Each row is followed by its class.
[  48 -244  155 -120 -241  118 -499 -108  383 -408 -112 -117 -247 -144
  430  206  165  -99 -107 -106 -269  330 -501  248  817   15  226  510
 -160  148   -8 -159  232 -175  170  -27  102  247  -20] -> siba
[  42 -142  -86 -157 -549   -4 -237  146 -124 -144  155  108 -123 -176
  198  100  248 -195   37 -169  -44   70 -241 -166  730 -130  108  899
   23  161 -165 -532  -65 -372 -274 -123  373  230  -56] -> mada
[ -36  150 -201   53 -528  126   69  279  -57 -198   93 -133 -229 -238
 -130  336  -70 -216 -121  182 -197   -7 -343  180  168  181   77  261
   -3  -51   83 -141  -11 -461 -277 -141   45  244  -93] -> lir
[ -15 -283   13 -122 -103   94  228  203   65  121  120  -14   89    4
   83  -75  216 -225 -101  -98 -174  -46   22   -2  -94   94   66  184
  -49  -56  139   -2   41   -6 -103   -3   56  141  120] -> lir
[ 183  201  -10  168 -331   64  -69   17   82 -358 -260  176 -378 -181
  -24  285 -129  -37 -114 -203  -19  219 -431  273  537   14   37  536
  213  185  -11   19  104 -298   29 -121  240   92  -23] -> seka
[-118 -297  313  115   -7 -155   -9  234 -451 -115  348 -456  186  188
  441 -175  133   65  173 -508  122 -263  133 -139  256 -122  136   19
 -320  583   78 -625 -168  352  -26  -81  301   34   43] -> kekad
[   7 -366  103  -87 -205  158  291  211  275  130  161  -10  195   57
   -8  -64  217 -159 -143  -72 -143  -82   -4   50  -22   85  120  373
   15  -85  209    3   55   55 -100   64  -63  213   67] -> siba
[   5 -221  219 -142   16   16  285  -73  244  430  -12 -122   36   92
 -131 -244 -130 -266   29   50 -121  149  -64  -67   64   84   75  -18
  119   60    3   19  197  135  263   58  -37  -14   94] -> seka
[  -8 -346 -316 -101  373 -300  -17 -224 -347 -307   65 -160  -39 -175
  418  -76  232   64  319 -433   66  -76  -79  192 -463 -307  -93 -500
 -225  -11 -263  157  -24  157  275  197 -126  114 -137] -> mada
[ -67   12  -87    7  325 -167  212   97 -159 -230  119   20  475  134
  245 -271   37  167   46 -126  248 -413  308  -26 -355 -190  158 -245
 -320   81  -78 -155  -96  326  111  177 -253  241 -203] -> perun
[  88  -26  -21   21   -3  299  142 -218 -171  -82   75 -333  213 -158
   43  -96 -394  266  392  -92  -44 -142 -100 -367 -398 -173 -213 -692
 -126  -35 -311  106   36  -17  452  -67  -85  -30 -399] -> kekad
[  64 -252  338 -198   31   63  179  -21  284  117  -36 -109  103   63
   16 -177 -174 -138   47 -108 -202    3 -140 -226  225  -36   87  181
  201  150  -63    3  185   62  159   91   28   32  150] -> lir
[ 178  -52 -101  -85  390 -249  109   52 -457 -190  -29   14   11 -101
  430  201  113  -22  -75 -494 -212 -440  184 -322  194 -235 -138  234
   74  349 -270 -161 -182   84 -463  -15  191 -191  208] -> mada
[ 204  207  259   29 -492  213  382  204  116 -142  148   31  135  109
  292  137   57 -155   -2  -48 -132   12  -86  -95  227  -48   62  624
  149  348 -133 -235  145  -61   72    7  193  218  -40] -> mada
[ 276 -345   82  -89  254    8  147  -65   48    8 -111 -146  251  219
  544 -388  -66 -235  189 -406  -72   84 -141   83 -128 -181  -36 -114
   29  568  112 -295   31  162  352  314  107  258 -170] -> siba
[  -2 -330   68 -106  -64  290  344  184  201   48  142 -110  181  -16
 -199  -64  109 -173  -79  -38  -72  -29   47   24 -164   48   67   32
  -54 -216  136  130   43  -35   18 -108  -15  110    5] -> duf
[  87 -163  184  -92 -185   62  326  -36  300  235   43  -49  119   43
   46 -229 -153 -224  167   11 -191   91  -43 -262 -126   -7   26  277
  235  132   21 -144   87   42  231  282   40   33  -30] -> lir
[ -94 -146  -49 -147   73  -44   78   47 -140  252   31   53  179   69
  388 -151  212 -184  191 -160   15   18 -202  401  197  -42  166  218
 -121  126   17 -159    5  -64  230 -194   90  239 -282] -> tozi
[ -76 -440 -273  -11  -52   34 -295  -53  225  369    2  191 -219  103
  123  -65  408 -478 -278 -150 -146  385  156  387  340   36  -54  457
 -210 -379  177  -54 -120   70 -415   63   77  107  161] -> mada
[ -35 -273 -289   72   45 -367   51  103  -79 -653  233  -12   45 -113
  158  268  251  103  -33  114  259 -305  385  116 -429  -59  109  162
 -514 -240  177  109 -299  325 -247   59 -346   39  -33] -> tozi
[-237   55   80  -16  371 -143  101   53 -764  -76 -186 -299 -119  -46
   52 -187  -42    5  167  -28  -39  -17   97 -183  115  164  -88 -364
    9  182  191  -65   91  191  108 -381  206 -217  111] -> duf
[-403  300 -325  123 -188 -139 -299  -29 -485 -104 -348 -236 -531 -392
 -231  147  340  -78  194  164  185  379 -348  484  341  302  306  105
  -63 -266   67  117  157 -363  -27 -350  136   62 -215] -> siba
[  -7  -48    4    3 -159  136  269  182  147   62  225  -18  155   69
  -42 -123  141 -148 -180   53  -69  -75   94   13  -95   78   16  164
  -91 -108  163  -18   22  104 -211   31  -30  124  129] -> duf
[ -70 -337  -67 -107   38  107  324  165  110   38  110   -2  143  -30
  -19 -143  205 -238 -154  -84 -130  -52   98   57  -38   30   84  147
  -60 -168   79   25   28   87  -73   18  -69  168   98] -> Zamo
[  83 -298  249 -262   72 -119  271 -103   98  272  -12 -118   53   45
   85 -183  -59 -148  124 -188  -99   -8  -63 -104   97 -136   20   90
  148   86  -53   14   75  216  133  168  -67  -12  134] -> siba
[ -52 -205  119  -29 -124  132  284  179  152  -62  163   28  205   48
   69 -131  151 -204 -121  -71  -77  -65  148  -88 -212   50   38  117
  -74  -35   89  -85   57   71   25   93   -2  149  134] -> lir
[  -9 -312   53   26 -263  143  218  270  163  -15  255   22  161   66
  -43  -32  222 -137 -152 -106  -78  -39   20   18  -39   47   57  263
  -29  -54  124 -109   24   35  -42   19   49  225   78] -> tor
[  88 -549 -341 -356  319  -81  104   46 -136 -191   43   93   80  -79
  487   44  511  107  149 -162  -56  -69  204  351  -88 -299  -20  -81
 -192 -275   72  296 -105  359  272  184 -311   84 -182] -> Zamo
[ -68 -323  -39  -54 -153  212  301  166  147  135  197  -76  102  -21
 -175 -143  200 -222  -69   61 -101  104  118  -22 -157   36   86   40
  -89 -154  128  -39   55   50   78   32   42  131   31] -> tor
[ -55 -278   48  -44  -75  116  232  149  241   11   35   21  106   32
  -48 -106  119 -199 -120   -8 -183   14   51    7 -206  133   12   82
  -25 -189  193   84  125   46   -8  100  -72  145  159] -> tor
[  26 -175   16  -80  -39  235  399  228  116   73  172  -42  202   48
  -21  -72  167 -150  -91  -76  -69  -49   88   19 -212   31   36   21
  -49 -117   95  115   16   65   -4  -76   49   92   67] -> Zamo
[ 225 -232  518   21 -333  187  152 -147 -171  494   17 -548   93  155
 -183 -409 -370   93  466 -175   32  108  -77 -461  138 -266 -125  104
  300  375   48 -217   33  144  296 -267  230 -302 -201] -> seka
[ 115 -282 -176   48 -149  156  253  277 -155  304  -10 -167 -250 -114
 -465   35  -14 -125  201 -199  -88  303  -90 -159  126 -235  -19  129
  402   49 -191  145 -109 -235  -41 -252  345  -22 -215] -> kekad
[-164  328 -193  156  280 -483 -539 -580 -397 -277  -62  -74 -137 -186
   41  223   43  231   43  -42  483  109  136  374   -7 -152   82 -486
 -134 -225 -302 -100 -149  206   59   89 -224 -303   89] -> duf
[ -15 -268  -22   48   12  152  238  157  207   80    2   70  171   86
  -14 -193  183 -159 -158  -57  -93   30  149   44 -157   54   38   57
  -87 -116  193   65   10  130  -62   62   -3  117   84] -> tozi
[-213   27 -323  275  -98  152  -61   58 -170   54  -71   55 -234  -28
 -308  257  282  -48 -183 -119   97  298 -151  472  426  -54  -32   94
 -130 -151  -37   67  -48 -275 -399 -341  296   25  -35] -> mada
[  -2 -287  156  153  232  403  193  -13 -417  238 -240 -401 -117   16
 -679 -291 -302   97  120   39  181  301  196 -194 -415 -162 -285 -609
 -118 -399   93  449 -118  212  173 -404  191 -435   18] -> kekad
[ -72 -556 -328  -59  440 -306  -19  -53   24 -131  238  134  288   77
  504   77  447  -37   56   44   33  -38  413  393 -357   37  391  106
 -321    1  118 -255 -268  308  428  297 -323  285 -263] -> duf
[ -10 -260  147 -146   -6  -56   97   -5  220  114   32 -145   24    0
  -63   67  -95  -58   77  -47 -135   -5 -121  -73  151   27  182  147
  102   42  -80   26  107  -18   76   48  -41   12   66] -> perun
[  21 -171  -39  -60    4  191  321  140   67  172  216  -66  131   44
  -41 -138  147 -118 -104  -22  -87   -8   45  -20 -137  -39   43  -45
  -74  -27  -32   43   22  122    0   56   59  135   30] -> Zamo
[ 184 -652  165 -470  202 -321  262  132 -245   40  -32   52   27  137
  378  -61  127   40   98 -362  -44 -213  240  -67 -114 -137  -87   82
 -210    3  353 -128 -217  282  160    9  -37 -170  212] -> mada
[ -34 -212   70 -153 -114   60  291  183   44    9  147  -35  170   45
  104 -117  182 -103  -25 -124  -57 -164   39   49 -113   28   60  234
  -92  -91  145   -8   61   60  -76   49  -63  134  115] -> perun
[  11 -271  296 -116 -227   21   18 -109  343  336   90 -198  -45   44
  -92 -108 -109 -149   80   36 -156  197 -221 -202  297   35  123  245
  144  101  -53  -81   93   15  124   13   57   -5   69] -> kekad
[ -99 -173 -123  -20  -37  -29  -83   61  -57  -98 -182 -125 -161  -85
   28  -41   49 -146  -60 -102 -202  125 -294  198   68  -62  -75   33
    9 -167  -65  254  340  -31   99   -7  -94   66  148] -> tozi
[  -8 -174  -11  -93  -21  184  412  215  143   40  150   -9  225   22
   -2 -129  256 -165  -72   -8 -123 -126  134  109 -352   87   42  118
  -72 -219  176  144   74   72  -75  110 -135  208   63] -> tor
[ -31 -411  175  -60   20  -45  184  -58  254  108 -228  -77  -11  -27
 -148 -140  -71 -186   67 -129 -165  123  -32 -116  165    7   60  265
  204  -54    3  120  133   35   13   87 -102  -23  156] -> Zamo
[ -59 -246  112   -3  -53  -30  158  -61  240  154 -114 -123  -76  -75
 -291  -48 -102 -188   59   57  -79  241  -68   -5   41  -21   83    8
  168 -156  -98  167  188   41  147   33  -39 -132  124] -> tozi
[  -6   -9  176  432  -99 -102 -206  -88  192 -345 -265  -56 -208  -76
 -225  217 -278   91  -12 -245   49  131 -543  303  753   49  166  242
  328  345 -122 -109  243 -256 -165 -228  360 -132   -6] -> duf
[ -19 -164   12  -82   -9  109  306  191  208   20  133  -12  148   25
   85  -70  204 -282 -166  -18 -176  -55   37  146  -97  117   96   92
  -29 -113  129   27  131  110   34   92  -68  186  121] -> seka
[  26 -490 -144  452 -584  287  345  189  416 -274  281  -21  158   35
 -278  154   24   13  -94 -201   69  199 -335  331  211 -157  112  313
  102  200 -108 -229   37 -242  -97  -66  232  201 -209] -> duf
[  38 -188   15  -38 -177  133  333  209  257  -92  131  -39  202    9
  -72  -86   97  -72  -16   -7  -56 -120   35   25 -282    9  111   84
  -24 -127  132   88   97   17   80   94 -133  190  -35] -> perun
[ -55 -386  197 -243   62  -89  116  -73   76  216  -73 -163  -33  -59
  -56  -53  -53  -96  120  -68  -86   36  -52  -38   76  -78  169   65
    4  -66  -50  119   39   90  100   68  -81  -47  135] -> tozi
[  -2  -95   38  110 -138   76  184  211  137   18   89   22  124   50
  -72  -55  102 -100 -149  -52  -63  -22  -41  152 -128   56   64   48
   32  -28   94   28  119   34  -83   83   10  157  116] -> tozi
[ -59 -326  -85   -5  -83  136  349  196  102  -20  231 -124  167   -9
  -89   17  192 -101  -18  -67  -30  -24  -19  157 -324  -48  104  -70
  -80 -170    4  141   38   25   41  -10  -13  159  -50] -> lir
[  84 -379 -111  284    0  368  359 -120  215  449  340 -538  236  139
 -495  -99 -277  -94   58  104   28  323 -101  219 -320  124  174 -868
 -129  107  113 -228 -163  -16  277 -193  172   63 -292] -> perun
[ -46 -426   43  -55 -167  165  431  283  192   78  130  -44  206   70
  -56  -66  219 -191 -100 -112 -107  -98   66  103 -193   -9  133  200
  -96 -103  181   31   41   35  -96   57   -9  178  104] -> seka
[ -35 -267   51  -43  -69  141  216   97  146   95   12 -118   66  -22
  -83 -106  136 -107  -67  -92 -215  -84   90    8 -128   25   23  206
  -29 -226  169   49   39   -3 -165   92 -111   45  176] -> siba
[  22 -455  237 -371   32 -101  276   51  166  349  165 -155    3   28
   85   12  -14 -205  104 -153 -290  -39  -62 -225  431  -79  135  287
  147  194 -139  -66   94  125  138   21   19  -19  184] -> seka
[  54 -230  387  -57  -54   63  362   -2  158  287   14 -171  159  170
 -103 -322 -198 -131  113  -51  -58   53  -72 -146 -139  -50    6   52
  160  152  -20  -44  179  121  173  126   25  -11  105] -> kekad
[-100  -38 -171  -31  -24   62   51   97  285   29  -36   69  117  160
  219  142  238 -123  -66   82   44  122  -68  362  497  230  230  259
  -84  -39  149    3  -32   60  -27 -133   15   84 -156] -> mada
[ -77 -216  283 -203  -38  -19  297  -57  292  209  -50  -87   45   18
  -54 -206 -136 -276    8   43 -116  101  -62 -141  142  -32   62  124
   72   10  -19   50  190  176  174  113  -66  -62  196] -> tozi
[  30 -364  408 -224 -153   23  278  -17  386  158  -17 -168   65   33
 -105  -78 -143 -141  105  -67 -151   74 -148 -115  164  -31  136  327
  224  -13   -7   87  194   68  228   54  -83  -48  149] -> mada
[ -55 -378 -139  140   -7  -46  302 -140  373   72  265  -67  173  201
 -229   60  -30  191 -149  124  162   47  111  145 -171   -7   82 -265
 -336  -89  131  -34 -141  300    6   66 -134  -98  -27] -> tor
[  64 -252  283 -233  -16   58  220  -40  307  379   30 -133   57  121
   28 -177  -75 -275   57  -36 -190  112   -7 -191  279  -13  112  414
  179  170  -60 -123   65   80  111  138    9  -23  141] -> seka
[ 110 -352  211 -156   -4   72  169  -86  370  183  -74   21   28   31
  -40 -183  -64 -230   14 -113 -196  165   16 -298  144  -41   11  131
  128    8  -87  -47   33   22  129  158   71  -53  221] -> duf
[ 122   78   54 -198  210  339  138  -25 -516  402   57 -521  318   17
 -113 -428 -151  104  324    7  223 -174   22 -146 -427 -289    1 -426
 -245  -59   48  -97 -304   10  234 -260  141 -152 -383] -> lir
[  19 -333   -8    7  -60  137  282  234  155   21  147  -10  122   40
  -48  -46  226 -139 -133 -123 -119  -63   69  121 -270   57   56   90
  -83  -99  128   68   31   12  -81  122  -33  196  116] -> mada
[ -79  213  216   97 -357  374 -161   95   62 -139 -281 -149 -194   38
  -75 -118  -20 -121    7  189  -28  377 -194  179  337   -4   76  195
  -35 -107   98   50  333 -147  249 -273  188   62  -86] -> siba
[  -1 -239  132 -132   60  137  279  -28  281  109 -108  -87  103   -2
  -73 -110  -64 -143   80  -55 -189   37   12 -147  -15  -71   17   97
  132 -110  -47  200   65   16  118   69  -95  -52   98] -> lir
[-114 -152  -85  232 -555  127 -103 -112  264 -325  237 -208 -114 -208
  193  414  107  -19   63  -85  -31  252 -568  569  625   22  315  -56
 -200  191  -52 -175  172 -151  250 -256  153  349 -426] -> Zamo
[ 328  -40   90 -150   -7  102  425   -6  -72 -473 -118  -30  124  -58
  396   23  162  -71  -38 -407  130 -191 -217  357 -278 -185 -131  348
 -134   50   65  196  111   -6 -133   24  -42  158  -93] -> siba
[ 117 -196 -278  138  -51  111  159  -51 -203 -190 -340  -67  -27 -184
   10   41   81   22  244 -276  -44   12   51   29 -305 -245 -125 -398
 -104  -58   40  274  -69 -117  -29   73  -24   98 -167] -> lir
[ -34 -112 -148  112  -68  131 -124  -43 -438  428  320 -367   50  120
   34  -86 -117  -88   47  -64  173  150 -256   74 -134  -68  109 -893
 -239  395 -167 -407 -145   16  362 -203  481   49 -230] -> lir
[  49 -312  311  -62  -52   10  178 -146  351  239   94 -143  111  133
   49 -144 -179 -117   -2 -184  -98   11 -165 -124  165   25   23   20
   -4  243  -26 -133   19   94   -4  109   15   22  142] -> seka
[   6 -258  -17  -41  -74  101  428  245  102  105  232   19  167   97
   28  -87  142 -183 -101 -114  -90  -79   35   75 -298   50   15  -49
  -79   53  126   31   26   64  -48   84   25  241   90] -> tozi
[ 101  -57   31  184 -369   63   52  163  269 -347  250   81  -53  -14
  263  354  238  -92  -58  -31  128  208 -494  675  635  106  357  141
  -87  368  -78 -209  111  -40  361  -73  232  406 -252] -> siba
[ 113  -90   79 -107 -396   37 -371 -165  250  -26 -143  186 -264 -179
  110  289   99 -215 -264 -120 -185  263 -237  141  769   24  112  570
  -24  -91  -71 -188  -24 -292 -155  -73   -8  246   40] -> lir
[ 143 -409 -295   81 -292   23  399  125  340 -162  440  169  176  145
  143    4   17  -21  -64  -85  162  -80 -131  369 -103 -117   72 -420
 -167  119  -58  -54 -144  236  224  281 -141  454 -252] -> lir
